Here is a tiny trained network, its code and every weight. The questions are about switching its units off for an input and a class, where a switched-off unit gives its printed mean instead of its output.

import numpy as np


def w(rows, s, z=0):
    codes = np.array(rows[::2]) - 128.0
    scale = np.full(codes.shape[1], s)
    scale[-1] = z or s
    return codes * scale


def norm(h):
    return h / np.sqrt((h * h).mean(-1, keepdims=True) + 1e-5)


def f(y):
    return np.maximum(y, 0)


def log_softmax(a):
    a = a - a.max(-1, keepdims=True)
    return a - np.log(np.exp(a).sum(-1, keepdims=True))


def net(x, mask):
    res = np.array(x, float).reshape(1, 3) / 4 @ E
    u = 0
    for l in range(2):
        y = f(norm(res) @ A[l][:, :-1].T + A[l][:, -1])
        res = res + np.where(mask[u : u + 8], y, B[l][:, -1]) @ B[l][:, :-1]
        u += 8
    return log_softmax(norm(res)[-1] @ U[:, :-1].T + U[:, -1])


A, B = {}, {}
E = w([
[83,243,64,246,97,128],'x0',
[98,126,165,131,123,218],'x1',
[145,25,78,211,2,140],'x2',
],0.0096)
A[0] = w([
[130,119,101,189,94,134,93],'L0N1',
[135,69,148,105,104,133,69],'L0N2',
[164,140,121,124,121,141,25],'L0N3',
[151,99,95,141,114,29,25],'L0N4',
[117,106,132,137,107,254,2],'L0N5',
[129,52,128,138,121,133,79],'L0N6',
[154,117,121,145,126,145,59],'L0N7',
[105,99,92,137,169,145,67],'L0N8',
],0.023,0.0043)
B[0] = w([
[108,210,78,86,70,162,254],'L0N1',
[138,138,54,169,205,191,237],'L0N2',
[95,115,120,112,128,148,128],'L0N3',
[66,76,250,180,159,60,231],'L0N4',
[80,77,253,188,168,46,232],'L0N5',
[118,140,96,39,43,149,234],'L0N6',
[90,126,130,106,107,128,150],'L0N7',
[133,132,141,147,126,138,128],'L0N8',
],0.021,0.0086)
A[1] = w([
[133,150,86,250,83,131,60],'L1N1',
[201,69,107,89,155,167,79],'L1N2',
[135,76,48,133,120,4,90],'L1N3',
[144,79,192,160,110,63,69],'L1N4',
[184,9,135,73,122,131,4],'L1N5',
[119,54,75,149,165,130,194],'L1N6',
[139,44,92,233,2,111,74],'L1N7',
[153,179,161,72,147,101,111],'L1N8',
],0.021,0.0037)
B[1] = w([
[155,103,79,211,187,165,202],'L1N1',
[118,134,101,177,102,135,200],'L1N2',
[102,114,203,151,178,203,149],'L1N3',
[105,71,142,169,90,95,254],'L1N4',
[150,232,107,155,228,125,208],'L1N5',
[129,147,124,168,51,126,217],'L1N6',
[204,114,182,1,213,137,215],'L1N7',
[132,92,133,99,81,148,225],'L1N8',
],0.024,0.0078)
U = w([
[94,99,211,161,159,108,166],'0',
[152,184,70,198,159,170,193],'1',
[150,144,131,17,93,180,165],'2',
[95,101,103,168,6,133,207],'3',
[171,85,49,119,136,74,10],'4',
[189,110,80,113,97,88,12],'5',
[166,104,53,117,97,61,2],'6',
],0.019,0.0064)

Each question gives the input, the list of numbers given to net, and the class t.
The units are the neurons (one row each of A and B). Each row of codes is followed by its name. A weight is (code - 128) times the scale printed after its matrix; where a second scale follows, it is the last column's (A, B and U).
mask holds one flag per neuron, layer by layer. A switched-off neuron (its flag False) gives its mean, the last column of its row in B, instead of its output. The means were averaged over made-up inputs and are rounded, as every weight is.
A unit's drop is (log p(t) with every unit on - log p(t) with that unit switched off) / (log p(t) with every unit on - log p(t) with every unit switched off).
The circuit of an input: a set's keep is (log p(t) with only the set's units on - log p(t) with every unit switched off) / (log p(t) with every unit on - log p(t) with every unit switched off). Starting from the 12 units with the biggest drops (on a tie, the unit counted first), units are removed one at a time, each time the one whose removal leaves the highest keep (on an exact tie, the one counted first), for as long as the keep stays at least 0.8.
units of the circuit, in order: the units of the circuit, biggest drop first
k most important neurons: the k neurons with the biggest drops, biggest first
k most important neurons of layer l: the k neurons of layer l with the biggest drops, biggest first
input [6,8,8], class 0: 4 most important neurons	L0N5, L1N7, L1N1, L0N2
input [-6,-3,-7], class 2: 2 most important neurons of layer 1	L1N8, L1N1
input [2,3,8], class 2: units of the circuit, in order	L1N7
input [-5,0,-5], class 1: 3 most important neurons of layer 0	L0N4, L0N5, L0N1
input [-8,5,-6], class 1: 2 most important neurons	L0N1, L0N4
input [-2,-1,0], class 3: 2 most important neurons	L0N2, L1N6
input [-1,-1,-3], class 3: 2 most important neurons of layer 1	L1N8, L1N7
input [-6,5,-2], class 1: 3 most important neurons	L0N4, L0N2, L0N1
input [5,2,7], class 2: 2 most important neurons of layer 0	L0N2, L0N1
input [-3,2,-3], class 3: 2 most important neurons	L0N6, L0N1
input [-5,5,-8], class 2: 3 most important neurons of layer 0	L0N5, L0N4, L0N2
input [1,-8,5], class 0: 2 most important neurons	L0N4, L1N7
input [4,4,4], class 0: 4 most important neurons	L0N5, L0N2, L0N6, L1N7
input [-6,-3,2], class 1: units of the circuit, in order	L1N5
input [-1,-5,5], class 0: 4 most important neurons	L0N4, L1N7, L1N8, L1N4
input [-6,5,3], class 1: 3 most important neurons	L0N2, L1N5, L0N4
input [2,3,-3], class 3: 3 most important neurons of layer 1	L1N7, L1N5, L1N4
input [-5,3,4], class 1: 4 most important neurons of layer 0	L0N2, L0N1, L0N6, L0N4
input [2,5,-7], class 2: 4 most important neurons	L0N5, L0N4, L0N2, L1N4
input [-2,1,6], class 2: most important neuron	L0N6
input [-1,-2,-2], class 3: 4 most important neurons of layer 0	L0N6, L0N5, L0N1, L0N4
input [3,-4,8], class 2: 2 most important neurons	L1N7, L0N1
input [5,0,-8], class 2: 2 most important neurons	L0N5, L0N4
input [-3,7,6], class 0: 2 most important neurons of layer 1	L1N7, L1N8
input [8,-3,5], class 1: 2 most important neurons	L1N1, L0N1
input [-7,-6,4], class 1: 2 most important neurons of layer 0	L0N2, L0N5
input [6,2,2], class 1: units of the circuit, in order	L1N1
